[[133 108 132 133 105 124 136 112 117 111 123 119 125]
 [157 142 130 116 132 106 143 117 114 138 132 148 135]
 [132 122 123 122 140 125 127 137 128 120 126 111 124]]
->
[[125 119 123 111 117 112 136 124 105 133 132 108 133]
 [135 148 132 138 114 117 143 106 132 116 130 142 157]
 [124 111 126 120 128 137 127 125 140 122 123 122 132]]

[[134 138 120 129 139 121 113 127 134 129 131 130 131]
 [132 148 116 119 133 124 146 141 110 127 128 128 107]
 [120 139 141 112 146 150 125 115 115 107 112 111 108]
 [125 124 121 133 120 122 132 122 139 128 126 127 131]]
->
[[131 130 131 129 134 127 113 121 139 129 120 138 134]
 [107 128 128 127 110 141 146 124 133 119 116 148 132]
 [108 111 112 107 115 115 125 150 146 112 141 139 120]
 [131 127 126 128 139 122 132 122 120 133 121 124 125]]

[[130 122 123 137 131 131 129 127 128 127 127 125]
 [116 147 150 113 114 111 125 132 130 117 116 137]
 [137 125 108 124 141 130 152 151 151 139 145 111]
 [120 132 146 132 113 133 102 103 104 118 111 141]
 [122 128 146 131 119 120 122 123 124 122 120 140]]
->
[[125 127 127 128 127 129 131 131 137 123 122 130]
 [137 116 117 130 132 125 111 114 113 150 147 116]
 [111 145 139 151 151 152 130 141 124 108 125 137]
 [141 111 118 104 103 102 133 113 132 146 132 120]
 [140 120 122 124 123 122 120 119 131 146 128 122]]

[[140 120 121 119 125 155]
 [124 136 116 137 141 118]
 [132 144 123 108 141 126]
 [112 145 124 113 135 154]
 [144 114 118 136 125 130]
 [113 123 137 135 132 119]
 [118 116 117 137 143 120]
 [118 151 118 136 119 140]
 [145 142 114 126 129 121]
 [129 113 137 112 132 136]]
->
[[155 125 119 121 120 140]
 [118 141 137 116 136 124]
 [126 141 108 123 144 132]
 [154 135 113 124 145 112]
 [130 125 136 118 114 144]
 [119 132 135 137 123 113]
 [120 143 137 117 116 118]
 [140 119 136 118 151 118]
 [121 129 126 114 142 145]
 [136 132 112 137 113 129]]

[[127 128 122 124 129]
 [120 126 127 130 125]
 [130 126 127 122 125]
 [130 138 127 128 102]
 [144 132 139 122 129]
 [130 134 130 128 120]]
->
[[129 124 122 128 127]
 [125 130 127 126 120]
 [125 122 127 126 130]
 [102 128 127 138 130]
 [129 122 139 132 144]
 [120 128 130 134 130]]

[[124 132 130 128 126 127 132 129 122 126 129]
 [127 128 128 127 128 129 128 128 128 129 129]
 [136 150 123 124 136 119  99 145 112 137 142]
 [129 128 128 129 129 126 130 128 129 127 128]
 [134 130 127 127 129 126 125 131 126 126 134]
 [127 128 128 127 128 129 128 128 128 128 128]
 [133 139 124 128 134 120 113 137 121 132 135]]
->
[[129 126 122 129 132 127 126 128 130 132 124]
 [129 129 128 128 128 129 128 127 128 128 127]
 [142 137 112 145  99 119 136 124 123 150 136]
 [128 127 129 128 130 126 129 129 128 128 129]
 [134 126 126 131 125 126 129 127 127 130 134]
 [128 128 128 128 128 129 128 127 128 128 127]
 [135 132 121 137 113 120 134 128 124 139 133]]

[[122 149 118 125 123 109 104 110 126 114 125 127 104 109 112 126]
 [147 132 153 152 126 137 147 125 115 127 153 126 136 118 121 152]]
->
[[126 112 109 104 127 125 114 126 110 104 109 123 125 118 149 122]
 [152 121 118 136 126 153 127 115 125 147 137 126 152 153 132 147]]

[[116 121 137 116 107 103]
 [126 127 128 127 127 122]
 [128 128 138 122 107 131]
 [129 129 121 133 142 127]
 [119 122 134 120 115 108]
 [127 130 126 128 128 126]
 [123 137 120 129 126 122]
 [132 121 135 127 130 133]]
->
[[103 107 116 137 121 116]
 [122 127 127 128 127 126]
 [131 107 122 138 128 128]
 [127 142 133 121 129 129]
 [108 115 120 134 122 119]
 [126 128 128 126 130 127]
 [122 126 129 120 137 123]
 [133 130 127 135 121 132]]
---
[[140 125 118 110 121 151 134 133 133 150]
 [123 137 144 117 117 127 117 121 120 127]
 [120 128 136 147 134 113 121 121 122 112]
 [134 122 114 134 141 126 145 143 143 133]
 [126 134 131 121 124 125 131 133 132 127]]
->
[[150 140 125 118 110 121 151 134 133 133]
 [127 123 137 144 117 117 127 117 121 120]
 [112 120 128 136 147 134 113 121 121 122]
 [133 134 122 114 134 141 126 145 143 143]
 [127 126 134 131 121 124 125 131 133 132]]

[[144 130 133 133 129 128  99 135]
 [133 119 121 113 127 125 105 107]
 [118 138 130 140 116 113 138 141]
 [133 139 136 117 141 145 134 118]
 [147 158 158 119 119 116 141 113]
 [117 117 116 112 115 106 132 109]
 [129 125 126 140 104 104 126 147]]
->
[[135 144 130 133 133 129 128  99]
 [107 133 119 121 113 127 125 105]
 [141 118 138 130 140 116 113 138]
 [118 133 139 136 117 141 145 134]
 [113 147 158 158 119 119 116 141]
 [109 117 117 116 112 115 106 132]
 [147 129 125 126 140 104 104 126]]

[[125 125 126 127]
 [127 124 127 128]
 [135 150 144 130]
 [138 137 139 129]
 [126 125 127 128]
 [122 149 135 128]
 [128 125 128 128]
 [134 110 124 127]
 [148 149 151 130]
 [129 142 136 128]]
->
[[127 125 125 126]
 [128 127 124 127]
 [130 135 150 144]
 [129 138 137 139]
 [128 126 125 127]
 [128 122 149 135]
 [128 128 125 128]
 [127 134 110 124]
 [130 148 149 151]
 [128 129 142 136]]

[[122 138]
 [127 126]
 [120 132]
 [126 115]
 [123 139]
 [128 151]
 [119 113]
 [137 131]
 [129 116]
 [124 130]
 [118 117]]
->
[[138 122]
 [126 127]
 [132 120]
 [115 126]
 [139 123]
 [151 128]
 [113 119]
 [131 137]
 [116 129]
 [130 124]
 [117 118]]

[[131 124 131 105 141 118 115]
 [118 139 130 128 124 134 139]
 [112 121 116 121 118 142 124]
 [133 115 136 109 141 117 112]
 [150 118 138 143 131 107 105]
 [111 140 135 139 108 128 120]
 [122 141 120 120 136 135 148]
 [132 141 148 153 118 130 143]
 [136 135 149 150 122 129 144]]
->
[[115 131 124 131 105 141 118]
 [139 118 139 130 128 124 134]
 [124 112 121 116 121 118 142]
 [112 133 115 136 109 141 117]
 [105 150 118 138 143 131 107]
 [120 111 140 135 139 108 128]
 [148 122 141 120 120 136 135]
 [143 132 141 148 153 118 130]
 [144 136 135 149 150 122 129]]

[[121 118 129 133 133 129 129 128 140 118]
 [132 123 131 132 135 110 142 117 131 106]
 [143 132 139 115 140 124 136 115 112 119]
 [116 145 117 134 110 116 133 134 131 150]]
->
[[118 121 118 129 133 133 129 129 128 140]
 [106 132 123 131 132 135 110 142 117 131]
 [119 143 132 139 115 140 124 136 115 112]
 [150 116 145 117 134 110 116 133 134 131]]

[[148 134 132 133 142 158 110 121 137]
 [122 141 117 139 114 116 114 143 126]
 [118 126 121 116 139 123 115 118 136]
 [116 118 109 116 145 118 111 112 134]
 [135 103 107 140 144 140 142 117 107]
 [125 132 104 142 113 116 110 147 124]
 [118 130 135 109 139 120 123 118 132]
 [105 105 124 125 133 106 122 115 138]]
->
[[137 148 134 132 133 142 158 110 121]
 [126 122 141 117 139 114 116 114 143]
 [136 118 126 121 116 139 123 115 118]
 [134 116 118 109 116 145 118 111 112]
 [107 135 103 107 140 144 140 142 117]
 [124 125 132 104 142 113 116 110 147]
 [132 118 130 135 109 139 120 123 118]
 [138 105 105 124 125 133 106 122 115]]
